Here is a tiny trained network, its code and every weight. The questions are about switching its units off for an input and a target symbol, where a switched-off unit gives its printed mean instead of its output.

import numpy as np


def w(rows, s, z=0):
    codes = np.array(rows[::2]) - 128.0
    scale = np.full(codes.shape[1], s)
    scale[-1] = z or s
    return codes * scale


def norm(h):
    return h / np.sqrt((h * h).mean(-1, keepdims=True) + 1e-5)


def f(y):
    return np.maximum(y, 0)


def softmax(a):
    e = np.exp(a - a.max(-1, keepdims=True))
    return e / e.sum(-1, keepdims=True)


def log_softmax(a):
    a = a - a.max(-1, keepdims=True)
    return a - np.log(np.exp(a).sum(-1, keepdims=True))


def net(x, mask):
    ids = ['αβγδεζηλμξσψ'.index(c) for c in x.split()]
    T = len(ids)
    res = E[ids] + P[:T]
    u = 0
    for l in range(2):
        q, k, v = (norm(res) @ M[l].T for M in (Q, K, V))
        z = softmax(np.where(np.tri(T) > 0, q @ k.T / 2**0.5, -1e9)) @ v
        res = res + np.where(mask[u], z, O[l][:, -1]) @ O[l][:, :-1]
        u += 1
        y = f(norm(res) @ A[l][:, :-1].T + A[l][:, -1])
        res = res + np.where(mask[u : u + 4], y, B[l][:, -1]) @ B[l][:, :-1]
        u += 4
    return log_softmax(norm(res)[-1] @ U[:, :-1].T + U[:, -1])


Q, K, V, O, A, B = {}, {}, {}, {}, {}, {}
E = w([
[215,158,16,104,213],'α',
[76,147,163,219,138],'β',
[119,163,36,131,209],'γ',
[93,208,41,149,188],'δ',
[106,21,178,119,63],'ε',
[43,200,68,125,219],'ζ',
[134,8,191,171,108],'η',
[100,97,228,181,113],'λ',
[195,41,200,149,119],'μ',
[85,190,187,129,205],'ξ',
[126,73,89,87,69],'σ',
[204,37,212,175,106],'ψ',
],0.014)
P = w([
[158,135,163,47,110],'0',
[133,144,96,97,147],'1',
[131,141,76,217,96],'2',
[5,101,155,150,95],'3',
[135,130,111,110,145],'4',
[160,127,98,190,110],'5',
[7,101,154,150,95],'6',
[138,131,112,111,138],'7',
[163,132,100,177,94],'8',
[4,96,157,152,91],'9',
],0.02)
Q[0] = w([
[182,132,76,176,33],'L0H0',
[56,106,161,139,9],'L0H0',
],0.012)
K[0] = w([
[217,117,70,172,3],'L0H0',
[108,119,169,64,12],'L0H0',
],0.011)
V[0] = w([
[115,110,89,194,185],'L0H0',
[80,38,135,125,251],'L0H0',
],0.011)
O[0] = w([
[170,219,118,126,107,133],'L0H0',
[142,162,74,68,2,249],'L0H0',
],0.0083,0.0015)
A[0] = w([
[65,225,165,198,125,8],'L0N0',
[159,73,83,253,78,251],'L0N1',
[107,134,179,237,47,186],'L0N2',
[95,71,98,146,71,82],'L0N3',
],0.017,0.0028)
B[0] = w([
[190,22,6,84,106,201],'L0N0',
[207,8,45,136,190,251],'L0N1',
[123,251,105,121,123,250],'L0N2',
[80,86,79,86,73,196],'L0N3',
],0.013,0.014)
Q[1] = w([
[170,115,179,5,154],'L1H0',
[41,142,128,120,122],'L1H0',
],0.03)
K[1] = w([
[106,168,6,200,58],'L1H0',
[28,162,175,54,162],'L1H0',
],0.02)
V[1] = w([
[4,136,142,180,183],'L1H0',
[227,137,246,164,74],'L1H0',
],0.022)
O[1] = w([
[7,98,159,164,112,9],'L1H0',
[210,148,51,225,171,17],'L1H0',
],0.017,0.014)
A[1] = w([
[126,146,190,114,226,50],'L1N0',
[89,141,126,61,180,53],'L1N1',
[77,252,105,113,173,168],'L1N2',
[94,147,69,147,136,2],'L1N3',
],0.035,0.0037)
B[1] = w([
[126,172,169,21,30,140],'L1N0',
[136,163,98,185,212,254],'L1N1',
[144,4,152,225,80,156],'L1N2',
[154,113,229,113,137,183],'L1N3',
],0.027,0.01)
U = w([
[147,238,79,71,59,121],'α',
[88,90,136,206,51,254],'β',
[96,253,104,84,151,137],'γ',
[67,115,111,101,105,161],'δ',
[133,4,118,97,194,23],'ε',
[57,148,127,84,122,134],'ζ',
[192,56,170,83,50,76],'η',
[154,94,173,225,171,128],'λ',
[185,178,121,196,181,140],'μ',
[167,145,245,80,86,172],'ξ',
[82,139,65,169,220,110],'σ',
[162,167,99,216,161,145],'ψ',
],0.016,0.0092)

Each question gives the input, a string of symbols that net reads in full, and the target symbol t.
The units are the heads (2 rows each of Q, K, V and O) and the neurons (one row each of A and B). Each row of codes is followed by its name. A weight is (code - 128) times the scale printed after its matrix; where a second scale follows, it is the last column's (O, A, B and U).
mask holds one flag per unit, layer by layer, with each layer's heads first. A switched-off unit (its flag False) gives its mean, the last column of its rows in O or B, instead of its output. The means were averaged over made-up inputs and are rounded, as every weight is.
A unit's drop is (log p(t) with every unit on - log p(t) with that unit switched off) / (log p(t) with every unit on - log p(t) with every unit switched off).
The circuit of an input: a set's keep is (log p(t) with only the set's units on - log p(t) with every unit switched off) / (log p(t) with every unit on - log p(t) with every unit switched off). Starting from all 10 units, units are removed one at a time, each time the one whose removal leaves the highest keep (on an exact tie, the one counted first), for as long as the keep stays at least 0.8.
circuit, biggest first: the units of the circuit, biggest drop first
most important unit: the unit with the biggest drop
k most important neurons: the k neurons with the biggest drops, biggest first
top k neurons in layer l: the k neurons of layer l with the biggest drops, biggest first
input β μ ξ ψ, target β: circuit, biggest first	(L1H0 L0H0 L0N1 L0N0)
input α η ε ε, target α: 2 most important neurons	(L0N1 L0N3)
input γ ε λ η ψ β μ ζ, target σ: top 2 neurons in layer 0	(L0N2 L0N1)
input ψ α β ξ, target ψ: circuit, biggest first	(L0N0 L0N1 L1H0)
input λ η σ, target ε: most important unit	L0N1
input ψ ζ μ α, target ψ: top 2 neurons in layer 0	(L0N0 L0N1)
input α σ ε η ψ γ ζ, target α: top 3 neurons in layer 0	(L0N0 L0N2 L0N1)
input ξ ζ σ γ α η α, target ξ: circuit, biggest first	(L1H0 L1N3 L0N1 L0N0)
input μ η γ ζ, target μ: top 2 neurons in layer 0	(L0N0 L0N1)
input λ β ξ α η η σ σ η σ, target λ: circuit, biggest first	(L1H0 L0N1 L0N0 L1N3)
input μ β μ η β ζ α, target μ: circuit, biggest first	(L1H0 L0N0)
input β λ η α ε, target δ: top 3 neurons in layer 0	(L0N3 L0N1 L0N0)
input β ε η α, target β: top 2 neurons in layer 0	(L0N1 L0N0)
input α β β ξ λ λ β η α η, target α: circuit, biggest first	(L0N2 L0H0)
input σ σ ζ, target ε: top 2 neurons in layer 0	(L0N0 L0N2)
input ζ ξ η ζ, target ζ: 2 most important neurons	(L0N1 L0N2)
input β ε β ε σ, target ζ: most important unit	L0N2
input σ β β, target ε: circuit, biggest first	(L0N1 L1H0)
input ξ α ε ε, target ξ: top 2 neurons in layer 0	(L0N1 L0N3)
input σ μ ξ ζ γ α λ, target σ: top neuron in layer 1	(L1N1)
input ψ β λ γ η ψ ζ ψ σ η, target ψ: circuit, biggest first	(L1H0 L0N0)
input β λ α α ψ β ζ β η ε, target β: 3 most important neurons	(L0N0 L0N1 L0N3)
input σ μ η δ β, target α: circuit, biggest first	(L0H0 L0N1)
input γ μ ξ ψ, target γ: circuit, biggest first	(L0N2 L0N0)
input γ β ζ ξ β ζ λ ε β α, target γ: circuit, biggest first	(L1N1 L0N1 L0H0)
input β ε η ξ β ψ ξ ζ, target σ: 4 most important neurons	(L1N1 L0N2 L0N1 L1N2)
